Below is a small trained network, with its code and all its weights. Each question gives an input and a class and asks what happens when units are switched off, that is, made to give their printed mean instead of their output.

import numpy as np


def w(rows, s, z=0):
    codes = np.array(rows[::2]) - 128.0
    scale = np.full(codes.shape[1], s)
    scale[-1] = z or s
    return codes * scale


def f(y):
    return y / 2 * (1 + np.tanh(0.7978845608 * (y + 0.044715 * y**3)))


def log_softmax(a):
    a = a - a.max(-1, keepdims=True)
    return a - np.log(np.exp(a).sum(-1, keepdims=True))


def net(x, mask):
    res = np.array(x, float).reshape(1, 4) / 4 @ E
    y = f(res @ A[0][:, :-1].T + A[0][:, -1])
    res = res + np.where(mask, y, B[0][:, -1]) @ B[0][:, :-1]
    return log_softmax(res[-1] @ U[:, :-1].T + U[:, -1])


A, B = {}, {}
E = w([
[48,247,124,176,204],'x0',
[43,157,212,2,76],'x1',
[43,112,121,147,230],'x2',
[106,87,223,92,216],'x3',
],0.0072)
A[0] = w([
[226,121,98,164,100,254],'N0',
[98,60,247,35,60,133],'N1',
[67,255,95,79,50,73],'N2',
[71,200,192,135,200,186],'N3',
[135,193,110,173,172,33],'N4',
[237,120,128,138,56,82],'N5',
[225,97,157,171,31,110],'N6',
],0.0089,0.0035)
B[0] = w([
[67,146,122,207,22,222],'N0',
[70,254,220,32,245,251],'N1',
[84,222,19,212,107,212],'N2',
[196,125,204,49,153,255],'N3',
[142,193,194,29,175,167],'N4',
[225,28,106,71,128,198],'N5',
[215,1,109,97,112,210],'N6',
],0.0073,0.0081)
U = w([
[144,37,106,184,31,5],'0',
[120,91,254,19,181,65],'1',
[44,191,48,230,178,236],'2',
],0.0086,0.0031)

Each question gives the input, the list of numbers given to net, and the class t.
The units are the neurons (one row each of A and B). Each row of codes is followed by its name. A weight is (code - 128) times the scale printed after its matrix; where a second scale follows, it is the last column's (A, B and U).
mask holds one flag per neuron, in row order. A switched-off neuron (its flag False) gives its mean, the last column of its row in B, instead of its output. The means were averaged over made-up inputs and are rounded, as every weight is.
A unit's drop is (log p(t) with every unit on - log p(t) with that unit switched off) / (log p(t) with every unit on - log p(t) with every unit switched off).
The circuit of an input: a set's keep is (log p(t) with only the set's units on - log p(t) with every unit switched off) / (log p(t) with every unit on - log p(t) with every unit switched off). Starting from all 7 units, units are removed one at a time, each time the one whose removal leaves the highest keep (on an exact tie, the one counted first), for as long as the keep stays at least 0.8.
circuit, biggest first: the units of the circuit, biggest drop first
most important unit: the unit with the biggest drop
top k neurons: the k neurons with the biggest drops, biggest first
drop when u is switched off: that unit's drop, to one decimal
input [6,-2,6,-3], class 1: most important unit -> N3
input [4,0,-4,2], class 2: circuit, biggest first -> (N1, N6)
input [-3,-3,-4,6], class 0: circuit, biggest first -> (N3, N4)
input [-1,0,6,-2], class 0: top 4 neurons -> (N1, N2, N4, N3)
input [1,2,-5,-6], class 0: top 3 neurons -> (N1, N6, N5)
input [6,-3,-8,-5], class 0: top 3 neurons -> (N1, N5, N6)
input [3,3,-8,-1], class 2: top 2 neurons -> (N2, N3)
input [-3,-4,8,3], class 2: top 2 neurons -> (N1, N6)
input [2,-7,-6,2], class 0: drop when N2 is switched off -> 0.0
input [3,8,0,-4], class 2: drop when N2 is switched off -> 1.0
input [4,6,-6,-4], class 2: drop when N2 is switched off -> 0.3
input [4,7,6,-5], class 2: drop when N2 is switched off -> 1.8
